Here is a tiny trained network, its code and every weight. The questions are about switching its units off for an input and a target symbol, where a switched-off unit gives its printed mean instead of its output.

import numpy as np


def w(rows, s, z=0):
    codes = np.array(rows[::2]) - 128.0
    scale = np.full(codes.shape[1], s)
    scale[-1] = z or s
    return codes * scale


def f(y):
    return np.maximum(y, 0)


def softmax(a):
    e = np.exp(a - a.max(-1, keepdims=True))
    return e / e.sum(-1, keepdims=True)


def log_softmax(a):
    a = a - a.max(-1, keepdims=True)
    return a - np.log(np.exp(a).sum(-1, keepdims=True))


def net(x, mask):
    ids = ['βγδεζηθλξπστφψω'.index(c) for c in x.split()]
    T = len(ids)
    res = E[ids] + P[:T]
    u = 0
    for l in range(2):
        r = res
        for j in range(2):
            rows = slice(2 * j, 2 * j + 2)
            q, k, v = (r @ M[l][rows].T for M in (Q, K, V))
            z = softmax(np.where(np.tri(T) > 0, q @ k.T / 2**0.5, -1e9)) @ v
            o = O[l][rows]
            res = res + np.where(mask[u + j], z, o[:, -1]) @ o[:, :-1]
        u += 2
        y = f(res @ A[l][:, :-1].T + A[l][:, -1])
        res = res + np.where(mask[u : u + 8], y, B[l][:, -1]) @ B[l][:, :-1]
        u += 8
    return log_softmax(res[-1] @ U[:, :-1].T + U[:, -1])


Q, K, V, O, A, B = {}, {}, {}, {}, {}, {}
E = w([
[202,24,71,149,119,152,153,92],'β',
[163,154,71,70,147,138,145,193],'γ',
[107,167,97,146,148,132,174,156],'δ',
[164,172,58,110,98,156,154,151],'ε',
[118,165,52,133,26,37,145,85],'ζ',
[66,3,41,116,144,135,159,148],'η',
[54,11,62,183,130,112,210,90],'θ',
[252,25,165,87,175,119,118,94],'λ',
[84,96,145,56,72,77,36,12],'ξ',
[169,149,76,60,89,101,139,150],'π',
[122,157,182,138,136,243,87,150],'σ',
[114,160,99,103,147,89,165,161],'τ',
[55,163,87,61,186,131,63,189],'φ',
[143,192,88,169,95,107,185,119],'ψ',
[149,168,110,120,111,78,157,115],'ω',
],0.016)
P = w([
[119,121,125,61,190,148,210,16],'0',
[171,116,119,206,112,167,137,125],'1',
[124,142,133,197,253,180,168,60],'2',
[77,116,234,95,95,132,170,169],'3',
[168,126,73,176,142,157,73,193],'4',
[90,116,163,138,153,159,202,112],'5',
],0.011)
Q[0] = w([
[120,230,123,148,64,142,26,226],'L0H1',
[66,229,254,58,75,138,148,127],'L0H1',
[124,129,36,156,121,146,151,113],'L0H2',
[116,47,123,154,179,153,116,70],'L0H2',
],0.011)
K[0] = w([
[145,139,134,249,175,131,53,123],'L0H1',
[135,94,128,170,49,150,76,189],'L0H1',
[117,145,134,93,241,95,208,137],'L0H2',
[126,121,102,62,137,74,113,82],'L0H2',
],0.012)
V[0] = w([
[109,113,194,149,254,115,125,181],'L0H1',
[162,93,90,58,110,179,39,102],'L0H1',
[77,78,46,98,146,184,157,187],'L0H2',
[101,145,101,195,79,226,104,96],'L0H2',
],0.0079)
O[0] = w([
[52,106,230,95,122,105,220,108,15],'L0H1',
[131,217,30,125,91,252,94,254,252],'L0H1',
[141,231,224,112,214,112,79,122,110],'L0H2',
[103,147,148,225,179,137,79,124,61],'L0H2',
],0.0085,0.0034)
A[0] = w([
[188,222,145,170,167,92,75,141,92],'L0N1',
[147,122,147,151,48,218,109,80,187],'L0N2',
[23,155,109,196,103,69,142,141,104],'L0N3',
[130,87,123,154,113,75,110,45,2],'L0N4',
[163,244,168,87,93,87,223,109,76],'L0N5',
[172,100,80,147,165,164,130,127,117],'L0N6',
[2,145,76,37,157,139,82,111,140],'L0N7',
[15,93,191,56,226,174,52,36,135],'L0N8',
],0.007,0.006)
B[0] = w([
[106,140,46,149,140,107,152,66,164],'L0N1',
[11,120,213,100,162,137,141,162,253],'L0N2',
[165,91,134,90,169,178,148,210,145],'L0N3',
[158,149,105,115,121,195,79,189,153],'L0N4',
[157,138,242,92,166,197,120,97,179],'L0N5',
[98,99,149,197,149,148,153,119,202],'L0N6',
[133,121,126,188,24,153,157,129,252],'L0N7',
[183,152,117,169,1,157,114,177,225],'L0N8',
],0.0086,0.0067)
Q[1] = w([
[105,124,146,115,123,187,255,118],'L1H1',
[170,50,51,148,133,201,161,73],'L1H1',
[71,219,168,94,103,149,107,144],'L1H2',
[89,133,143,135,137,25,37,198],'L1H2',
],0.0087)
K[1] = w([
[123,151,165,45,119,181,175,161],'L1H1',
[152,116,121,112,111,212,184,50],'L1H1',
[20,94,193,103,154,61,45,255],'L1H2',
[96,128,101,211,189,54,87,114],'L1H2',
],0.0098)
V[1] = w([
[127,164,130,154,191,149,96,190],'L1H1',
[132,185,67,143,161,64,119,86],'L1H1',
[90,95,154,224,96,107,135,111],'L1H2',
[88,101,152,254,171,143,157,44],'L1H2',
],0.0086)
O[1] = w([
[70,159,101,102,186,233,115,126,70],'L1H1',
[77,118,48,217,255,95,127,155,2],'L1H1',
[219,161,129,238,79,94,100,124,139],'L1H2',
[113,135,226,234,139,143,244,43,79],'L1H2',
],0.0089,0.0097)
A[1] = w([
[92,217,136,86,107,139,74,148,149],'L1N1',
[158,254,147,141,167,70,109,111,48],'L1N2',
[151,128,200,90,119,231,147,112,125],'L1N3',
[64,2,151,107,201,180,163,154,5],'L1N4',
[164,55,182,177,73,134,131,153,15],'L1N5',
[197,7,153,79,188,43,178,152,156],'L1N6',
[169,231,215,42,233,64,151,133,2],'L1N7',
[132,130,197,203,150,14,186,138,32],'L1N8',
],0.0074,0.0045)
B[1] = w([
[167,142,119,127,127,182,145,55,224],'L1N1',
[99,121,89,204,136,107,88,132,139],'L1N2',
[134,82,132,154,169,99,113,174,252],'L1N3',
[131,177,219,188,164,116,6,154,154],'L1N4',
[101,158,57,125,207,149,123,94,224],'L1N5',
[72,183,90,134,78,114,197,116,181],'L1N6',
[102,101,128,153,107,66,35,140,165],'L1N7',
[202,142,116,99,204,72,109,114,148],'L1N8',
],0.012,0.013)
U = w([
[84,160,117,135,128,120,190,125,199],'β',
[83,185,118,147,172,133,123,117,152],'γ',
[137,142,133,191,131,87,60,157,62],'δ',
[157,70,139,168,141,107,118,151,142],'ε',
[152,135,154,142,135,119,71,150,63],'ζ',
[116,129,165,144,101,67,115,184,253],'η',
[145,27,47,182,149,101,112,202,92],'θ',
[169,125,113,142,158,118,152,93,108],'λ',
[87,79,112,191,94,134,51,38,126],'ξ',
[167,97,137,126,133,134,157,180,150],'π',
[150,121,190,181,138,161,136,150,177],'σ',
[110,138,112,137,155,110,50,170,48],'τ',
[185,254,111,185,88,115,127,242,87],'φ',
[118,158,79,101,179,126,130,128,139],'ψ',
[96,192,127,159,138,131,137,145,158],'ω',
],0.0071,0.0052)

Each question gives the input, a string of symbols that net reads in full, and the target symbol t.
The units are the heads (2 rows each of Q, K, V and O) and the neurons (one row each of A and B). Each row of codes is followed by its name. A weight is (code - 128) times the scale printed after its matrix; where a second scale follows, it is the last column's (O, A, B and U).
mask holds one flag per unit, layer by layer, with each layer's heads first. A switched-off unit (its flag False) gives its mean, the last column of its rows in O or B, instead of its output. The means were averaged over made-up inputs and are rounded, as every weight is.
A unit's drop is (log p(t) with every unit on - log p(t) with that unit switched off) / (log p(t) with every unit on - log p(t) with every unit switched off).
The circuit of an input: a set's keep is (log p(t) with only the set's units on - log p(t) with every unit switched off) / (log p(t) with every unit on - log p(t) with every unit switched off). Starting from the 12 units with the biggest drops (on a tie, the unit counted first), units are removed one at a time, each time the one whose removal leaves the highest keep (on an exact tie, the one counted first), for as long as the keep stays at least 0.8.
circuit, biggest first: the units of the circuit, biggest drop first
most important unit: the unit with the biggest drop
top k neurons: the k neurons with the biggest drops, biggest first
k most important neurons of layer l: the k neurons of layer l with the biggest drops, biggest first
input ξ θ ζ, target φ: circuit, biggest first -> L0H1
input π τ λ, target τ: circuit, biggest first -> L1H2, L1N4, L0H1, L1H1
input β π σ ψ λ, target σ: circuit, biggest first -> L1H2, L0N6
input τ τ λ, target β: circuit, biggest first -> L1N6, L0H1
input π θ ξ λ, target τ: circuit, biggest first -> L1N4, L1H2, L0H2
input θ ψ ξ ζ, target λ: top 2 neurons -> L1N8, L0N1
input ξ β γ, target φ: 2 most important neurons of layer 1 -> L1N5, L1N3
input θ ζ τ θ, target λ: circuit, biggest first -> L1H2, L0H1, L1N8
input δ ε π τ θ φ, target φ: circuit, biggest first -> L0N8, L0H2
input η σ η, target φ: circuit, biggest first -> L0H2, L0N8
input ε σ ξ σ β, target δ: 3 most important neurons of layer 1 -> L1N4, L1N1, L1N5
input θ ξ ξ θ τ λ, target λ: circuit, biggest first -> L1H2, L1N8, L0H1
input γ τ π, target τ: 2 most important neurons of layer 1 -> L1N7, L1N4
input ζ δ ψ, target θ: most important unit -> L1H1
input τ ε τ ξ ξ β, target β: circuit, biggest first -> L0H1, L1N6, L1H1, L0H2
input π π ξ π, target ψ: top 2 neurons -> L0N8, L0N7
input ξ δ ξ λ ξ β, target θ: circuit, biggest first -> L0H1, L0H2
input ω ξ ψ, target β: top 2 neurons -> L1N6, L1N3
input θ ξ ψ, target δ: 4 most important neurons of layer 1 -> L1N2, L1N8, L1N7, L1N1
input λ β λ, target η: most important neuron of layer 0 -> L0N7
input β ξ λ φ ξ β, target σ: circuit, biggest first -> L1H2, L0N6
input π τ θ ω τ, target δ: 4 most important neurons of layer 1 -> L1N7, L1N8, L1N2, L1N1
input ξ τ ξ λ, target θ: 2 most important neurons of layer 1 -> L1N3, L1N1
